Below is a small trained network, with its code and all its weights. Each question gives an input and a target symbol and asks what happens when units are switched off, that is, made to give their printed mean instead of their output.

import numpy as np


def w(rows, s, z=0):
    codes = np.array(rows[::2]) - 128.0
    scale = np.full(codes.shape[1], s)
    scale[-1] = z or s
    return codes * scale


def f(y):
    return np.maximum(y, 0)


def softmax(a):
    e = np.exp(a - a.max(-1, keepdims=True))
    return e / e.sum(-1, keepdims=True)


def log_softmax(a):
    a = a - a.max(-1, keepdims=True)
    return a - np.log(np.exp(a).sum(-1, keepdims=True))


def net(x, mask):
    ids = ['ΓΘΛΣΨΩαβδζημξτφ'.index(c) for c in x.split()]
    T = len(ids)
    res = E[ids] + P[:T]
    u = 0
    for l in range(2):
        q, k, v = (res @ M[l].T for M in (Q, K, V))
        z = softmax(np.where(np.tri(T) > 0, q @ k.T / 4**0.5, -1e9)) @ v
        res = res + np.where(mask[u], z, O[l][:, -1]) @ O[l][:, :-1]
        u += 1
        y = f(res @ A[l][:, :-1].T + A[l][:, -1])
        res = res + np.where(mask[u : u + 4], y, B[l][:, -1]) @ B[l][:, :-1]
        u += 4
    return log_softmax(res[-1] @ U[:, :-1].T + U[:, -1])


Q, K, V, O, A, B = {}, {}, {}, {}, {}, {}
E = w([
[188,82,163,110,150,178,105,151],'Γ',
[86,184,119,78,125,157,78,134],'Θ',
[133,160,205,42,141,174,83,125],'Λ',
[86,85,174,181,166,95,199,139],'Σ',
[87,154,132,120,147,167,184,90],'Ψ',
[113,83,135,86,133,140,174,49],'Ω',
[188,126,166,163,191,102,145,95],'α',
[136,7,103,105,153,115,104,127],'β',
[92,84,158,113,96,63,107,166],'δ',
[102,123,93,68,116,79,188,139],'ζ',
[53,125,27,105,179,95,90,92],'η',
[110,115,141,199,122,126,72,25],'μ',
[232,184,119,153,87,164,154,89],'ξ',
[173,140,51,205,86,118,50,177],'τ',
[187,143,77,95,68,32,69,137],'φ',
],0.012)
P = w([
[77,194,179,130,194,167,79,212],'0',
[246,117,213,25,248,62,91,81],'1',
[47,127,153,146,83,198,144,144],'2',
[198,114,152,41,190,22,137,30],'3',
[67,100,102,177,21,179,185,110],'4',
[163,110,118,53,141,23,200,2],'5',
],0.0065)
Q[0] = w([
[161,93,123,29,212,2,197,118],'L0H1',
[203,137,95,83,42,54,164,41],'L0H1',
[154,202,41,161,204,22,105,163],'L0H1',
[173,201,77,244,151,178,52,116],'L0H1',
],0.0082)
K[0] = w([
[135,122,16,2,94,10,110,207],'L0H1',
[213,188,7,175,47,70,138,135],'L0H1',
[169,212,40,117,247,30,57,148],'L0H1',
[243,188,225,222,233,197,54,95],'L0H1',
],0.0073)
V[0] = w([
[115,46,200,161,148,47,44,139],'L0H1',
[91,177,205,174,80,132,3,35],'L0H1',
[136,128,207,218,180,206,87,102],'L0H1',
[20,75,146,149,83,92,67,138],'L0H1',
],0.0062)
O[0] = w([
[68,2,170,154,54,122,71,76,181],'L0H1',
[74,174,157,117,20,194,100,50,135],'L0H1',
[141,94,164,199,90,248,143,127,3],'L0H1',
[4,79,152,125,42,89,168,163,151],'L0H1',
],0.006,0.0016)
A[0] = w([
[23,177,56,163,94,201,151,170,199],'L0N1',
[218,66,170,164,219,87,189,19,61],'L0N2',
[201,171,113,116,103,120,80,10,31],'L0N3',
[218,111,132,41,201,65,72,2,3],'L0N4',
],0.0063,0.0021)
B[0] = w([
[58,157,69,106,161,223,108,189,178],'L0N1',
[93,236,88,84,99,119,75,151,219],'L0N2',
[67,163,118,189,71,40,207,180,175],'L0N3',
[1,147,131,173,135,107,174,163,255],'L0N4',
],0.0078,0.0077)
Q[1] = w([
[3,132,119,177,66,104,132,218],'L1H1',
[74,186,112,200,100,81,96,94],'L1H1',
[252,72,124,200,69,209,91,151],'L1H1',
[167,99,106,50,134,251,170,156],'L1H1',
],0.0075)
K[1] = w([
[118,48,27,156,34,130,185,153],'L1H1',
[196,92,75,175,78,106,105,107],'L1H1',
[143,140,255,77,166,150,61,196],'L1H1',
[86,104,218,42,215,205,161,110],'L1H1',
],0.0066)
V[1] = w([
[189,109,107,117,132,148,156,247],'L1H1',
[84,56,86,3,208,143,176,100],'L1H1',
[138,94,145,46,37,81,95,183],'L1H1',
[135,96,69,173,189,124,2,147],'L1H1',
],0.0074)
O[1] = w([
[85,77,53,124,85,186,168,195,2],'L1H1',
[127,131,150,20,189,202,143,119,122],'L1H1',
[126,94,189,55,26,89,84,193,117],'L1H1',
[176,115,1,83,55,113,160,34,68],'L1H1',
],0.0082,0.0049)
A[1] = w([
[174,122,175,131,144,125,142,34,254],'L1N1',
[199,85,197,104,127,187,104,101,193],'L1N2',
[106,20,133,52,190,126,160,28,160],'L1N3',
[254,22,190,166,119,186,78,106,195],'L1N4',
],0.0069,0.0054)
B[1] = w([
[152,152,80,179,247,115,53,47,246],'L1N1',
[206,118,234,113,166,78,189,79,172],'L1N2',
[137,11,123,100,113,147,254,62,252],'L1N3',
[203,11,175,151,156,125,25,234,153],'L1N4',
],0.0071,0.0044)
U = w([
[187,80,147,150,163,127,108,179,166],'Γ',
[92,184,89,84,118,193,43,140,102],'Θ',
[139,190,219,81,139,177,89,124,97],'Λ',
[45,56,157,253,156,129,201,199,1],'Σ',
[88,152,124,149,160,209,130,152,37],'Ψ',
[172,129,145,125,152,130,227,30,64],'Ω',
[215,131,101,136,199,58,67,82,151],'α',
[122,39,209,144,98,94,162,94,71],'β',
[58,108,175,128,39,109,116,161,57],'δ',
[127,128,105,66,164,126,140,221,194],'ζ',
[93,90,70,82,105,157,87,68,123],'η',
[74,99,117,157,122,174,62,89,136],'μ',
[190,203,126,144,104,150,168,119,232],'ξ',
[125,108,52,148,93,166,77,159,192],'τ',
[186,126,59,118,27,69,133,91,212],'φ',
],0.008,0.0049)

Each question gives the input, a string of symbols that net reads in full, and the target symbol t.
The units are the heads (4 rows each of Q, K, V and O) and the neurons (one row each of A and B). Each row of codes is followed by its name. A weight is (code - 128) times the scale printed after its matrix; where a second scale follows, it is the last column's (O, A, B and U).
mask holds one flag per unit, layer by layer, with each layer's heads first. A switched-off unit (its flag False) gives its mean, the last column of its rows in O or B, instead of its output. The means were averaged over made-up inputs and are rounded, as every weight is.
A unit's drop is (log p(t) with every unit on - log p(t) with that unit switched off) / (log p(t) with every unit on - log p(t) with every unit switched off).
The circuit of an input: a set's keep is (log p(t) with only the set's units on - log p(t) with every unit switched off) / (log p(t) with every unit on - log p(t) with every unit switched off). Starting from all 10 units, units are removed one at a time, each time the one whose removal leaves the highest keep (on an exact tie, the one counted first), for as long as the keep stays at least 0.8.
circuit, biggest first: the units of the circuit, biggest drop first
top k neurons: the k neurons with the biggest drops, biggest first
k most important neurons of layer l: the k neurons of layer l with the biggest drops, biggest first
input Ω μ δ Λ, target α: circuit, biggest first : (L0N3 L1H1 L1N1 L0N1)
input Θ δ β Λ, target β: circuit, biggest first : (L0H1 L1N3 L0N2 L0N1)
input ζ ζ α φ, target δ: top neuron : (L0N4)
input α α η η α ζ, target Ω: circuit, biggest first : (L1H1 L0N3 L1N3)
input ζ Σ ζ δ, target ζ: circuit, biggest first : (L1H1 L0H1)
input φ μ Γ Θ, target α: top 3 neurons : (L0N3 L1N1 L0N1)
input δ μ Γ, target Γ: top 2 neurons : (L1N4 L0N4)
input τ μ δ Ψ, target α: top 2 neurons : (L0N3 L1N1)
input Ω τ τ, target τ: circuit, biggest first : (L1H1 L0N1)
input φ Ψ Ω, target Ω: 2 most important neurons of layer 0 : (L0N2 L0N4)
input α Ω Θ ζ τ φ, target δ: 2 most important neurons of layer 0 : (L0N3 L0N4)
input Ψ μ η, target η: top 4 neurons : (L0N1 L0N2 L1N3 L0N4)
input ξ ξ Σ Λ, target Σ: circuit, biggest first : (L1H1 L0N3 L0N4)
input μ Λ α μ Ω ζ, target α: circuit, biggest first : (L0N3 L1H1 L0H1)
input β ζ Λ ζ Θ, target Θ: top 2 neurons : (L0N1 L1N3)
input α α Σ Θ δ μ, target α: top 3 neurons : (L1N1 L0N3 L0N1)
input β Ω α δ Λ β, target β: top 3 neurons : (L1N3 L0N1 L0N4)
input ζ Γ ζ Σ ξ α, target Σ: circuit, biggest first : (L1H1 L0N4)
input β η β Λ, target Ω: circuit, biggest first : (L1H1 L1N3)
input μ ζ ζ, target ζ: top neuron : (L1N1)
input ξ Γ ζ τ ζ β, target φ: top neuron : (L0N3)
input Λ Γ μ η, target Ω: 2 most important neurons of layer 0 : (L0N1 L0N4)
